-100	-165	65	-85	154	191	77	12	128	-74	-29	155
-28	-27	10	-30	4	27	-25	-1	2	-2	2	61
296	379	-129	230	-332	-448	-131	-27	-297	122	23	-394
245	342	-120	188	-321	-405	-157	-27	-282	127	34	-320
136	196	-82	138	-124	-212	9	-5	-95	70	27	-280
5	-50	39	-28	20	41	-15	-3	-4	-45	-36	89
179	263	-99	149	-233	-306	-100	-18	-199	103	33	-268
=>
296	379	-129	230	-332	-448	-131	-27	-297	122	23	-394
245	342	-120	188	-321	-405	-157	-27	-282	127	34	-320
179	263	-99	149	-233	-306	-100	-18	-199	103	33	-268
136	196	-82	138	-124	-212	9	-5	-95	70	27	-280
-28	-27	10	-30	4	27	-25	-1	2	-2	2	61
5	-50	39	-28	20	41	-15	-3	-4	-45	-36	89
-100	-165	65	-85	154	191	77	12	128	-74	-29	155

-143	58	-54	137	76
109	-50	-7	-84	-36
-424	136	-245	363	436
-419	154	-171	363	322
=>
-419	154	-171	363	322
-424	136	-245	363	436
-143	58	-54	137	76
109	-50	-7	-84	-36

-64	195	-307	-190	-74	-185	423
-88	182	-343	-184	-88	-194	439
224	368	118	-284	105	-69	221
61	266	-125	-229	-1	-136	330
122	309	-27	-255	33	-109	292
=>
224	368	118	-284	105	-69	221
122	309	-27	-255	33	-109	292
61	266	-125	-229	-1	-136	330
-64	195	-307	-190	-74	-185	423
-88	182	-343	-184	-88	-194	439

-245	82	-105	189	248	86
198	-77	47	-156	-139	-52
-388	117	-249	327	442	72
-144	66	8	111	50	38
=>
-388	117	-249	327	442	72
-245	82	-105	189	248	86
-144	66	8	111	50	38
198	-77	47	-156	-139	-52

56	-331	-303	-315	123
-150	-444	-395	-227	90
247	-133	-193	-418	153
-222	-549	-412	-198	123
=>
247	-133	-193	-418	153
56	-331	-303	-315	123
-150	-444	-395	-227	90
-222	-549	-412	-198	123

-104	347	-172	-206	-331	284	324	-204	-179	-45	223	-307	-91	-199	39
-86	121	-113	-89	26	247	10	-285	433	-92	260	-414	-414	-50	-166
-69	256	28	-271	-460	299	41	-170	177	-236	267	-188	-104	-155	-87
=>
-104	347	-172	-206	-331	284	324	-204	-179	-45	223	-307	-91	-199	39
-69	256	28	-271	-460	299	41	-170	177	-236	267	-188	-104	-155	-87
-86	121	-113	-89	26	247	10	-285	433	-92	260	-414	-414	-50	-166

-253	-241	-122	-514	264	182	3	3	183	-218	-245	-228
-205	-65	183	-158	-344	92	-67	311	-215	-403	116	209
235	50	-273	201	156	182	176	-507	67	-286	128	341
-6	-71	211	-50	57	-183	80	399	31	-209	-333	86
=>
235	50	-273	201	156	182	176	-507	67	-286	128	341
-205	-65	183	-158	-344	92	-67	311	-215	-403	116	209
-6	-71	211	-50	57	-183	80	399	31	-209	-333	86
-253	-241	-122	-514	264	182	3	3	183	-218	-245	-228
---
-221	-342	-271	302	205
40	-320	-70	-29	503
316	271	331	-328	-122
-128	-250	-287	566	99
-18	325	-126	127	-2
=>
-2	127	-126	325	-18
99	566	-287	-250	-128
-122	-328	331	271	316
503	-29	-70	-320	40
205	302	-271	-342	-221

52	-100	45	-125	-91	8	-124	78	-84	-153	63	66	-121	75
-29	68	-34	77	69	-21	81	-59	55	118	-33	-39	82	-52
13	339	-51	-1	235	-195	-4	122	310	387	77	88	-13	115
-10	42	-11	29	39	-7	30	-18	36	63	-12	-14	29	-17
21	-376	87	-70	-263	217	-66	-86	-339	-442	-47	-57	-58	-81
=>
-81	-58	-57	-47	-442	-339	-86	-66	217	-263	-70	87	-376	21
-17	29	-14	-12	63	36	-18	30	-7	39	29	-11	42	-10
115	-13	88	77	387	310	122	-4	-195	235	-1	-51	339	13
-52	82	-39	-33	118	55	-59	81	-21	69	77	-34	68	-29
75	-121	66	63	-153	-84	78	-124	8	-91	-125	45	-100	52

100	-324	439	-95	-16	391	492
-110	-233	-225	-35	152	-432	451
-145	407	105	271	-53	-479	-399
=>
-399	-479	-53	271	105	407	-145
451	-432	152	-35	-225	-233	-110
492	391	-16	-95	439	-324	100

336	335	219	-227	16	-50	45	16	290	-129	136	271	-219	-28
-458	40	144	189	-22	172	17	143	70	108	40	81	172	-1
-259	272	208	-109	188	-256	195	-316	241	216	-368	235	-105	185
467	-227	-345	-135	465	-23	470	61	-285	309	220	-291	-121	425
=>
425	-121	-291	220	309	-285	61	470	-23	465	-135	-345	-227	467
185	-105	235	-368	216	241	-316	195	-256	188	-109	208	272	-259
-1	172	81	40	108	70	143	17	172	-22	189	144	40	-458
-28	-219	271	136	-129	290	16	45	-50	16	-227	219	335	336

-115	-176	-208	132	57	-211	-174
-20	-75	-60	-274	48	84	64
90	-148	-312	-280	12	52	-73
29	-27	-317	281	-145	-151	-264
150	161	-48	471	-108	-38	11
-207	-409	-206	-520	290	-25	-46
57	-85	-35	-178	51	119	44
-94	253	108	-299	223	-169	334
-132	-206	-264	72	26	-208	-172
187	339	-58	273	-229	142	145
=>
145	142	-229	273	-58	339	187
-172	-208	26	72	-264	-206	-132
334	-169	223	-299	108	253	-94
44	119	51	-178	-35	-85	57
-46	-25	290	-520	-206	-409	-207
11	-38	-108	471	-48	161	150
-264	-151	-145	281	-317	-27	29
-73	52	12	-280	-312	-148	90
64	84	48	-274	-60	-75	-20
-174	-211	57	132	-208	-176	-115

162	-440	-60
-71	491	-340
=>
-340	491	-71
-60	-440	162
---
229	-143	277	50	-220	-21
19	-179	-436	-307	524	6
250	175	44	80	-141	285
-185	196	17	-46	182	578
189	-65	213	43	192	197
=>
229	-143	277	50	-220	-21
250	175	44	80	-141	285
189	-65	213	43	192	197

17	485	196	256	171	6	263	135	-361	-54	-47	86	-108
-36	222	-186	46	-104	222	127	266	-322	14	255	-13	80
50	292	-114	-399	320	77	89	11	-103	-67	-403	92	201
=>
17	485	196	256	171	6	263	135	-361	-54	-47	86	-108
50	292	-114	-399	320	77	89	11	-103	-67	-403	92	201

-149	28	-59
-141	-157	-55
86	176	-7
-129	-73	-590
-26	56	212
-4	66	-63
-131	-78	-577
=>
-149	28	-59
86	176	-7
-26	56	212
-131	-78	-577

-450	4
-37	203
-297	-22
48	-80
157	170
233	132
-378	-161
=>
-450	4
-297	-22
157	170
-378	-161

-86	-44	-16	40	112	57	-69	135
-402	-430	-441	262	-236	311	-138	-169
165	178	164	-83	103	-102	78	32
72	86	120	-83	72	-91	-12	119
291	336	361	-199	256	-231	78	215
-375	-404	-442	278	-227	324	-97	-224
424	416	442	-311	118	-368	134	124
-18	-59	-99	43	-145	40	43	-182
425	364	358	-295	-59	-360	176	-60
150	131	121	-93	-12	-115	71	-33
=>
-86	-44	-16	40	112	57	-69	135
165	178	164	-83	103	-102	78	32
291	336	361	-199	256	-231	78	215
424	416	442	-311	118	-368	134	124
425	364	358	-295	-59	-360	176	-60

365	113	-188	289	65
268	113	5	396	48
244	194	-48	466	2
351	113	5	543	-108
351	113	5	396	48
376	113	5	407	17
351	113	5	314	92
320	113	-13	396	48
=>
365	113	-188	289	65
244	194	-48	466	2
351	113	5	396	48
351	113	5	314	92

-430	-216	-196	-393
133	-188	5	437
-170	-124	45	-288
520	-90	324	264
-217	-552	127	-243
-238	248	327	435
523	-59	-93	-442
-509	-485	-86	-39
-431	583	-15	-276
62	367	26	-519
=>
-430	-216	-196	-393
-170	-124	45	-288
-217	-552	127	-243
523	-59	-93	-442
-431	583	-15	-276
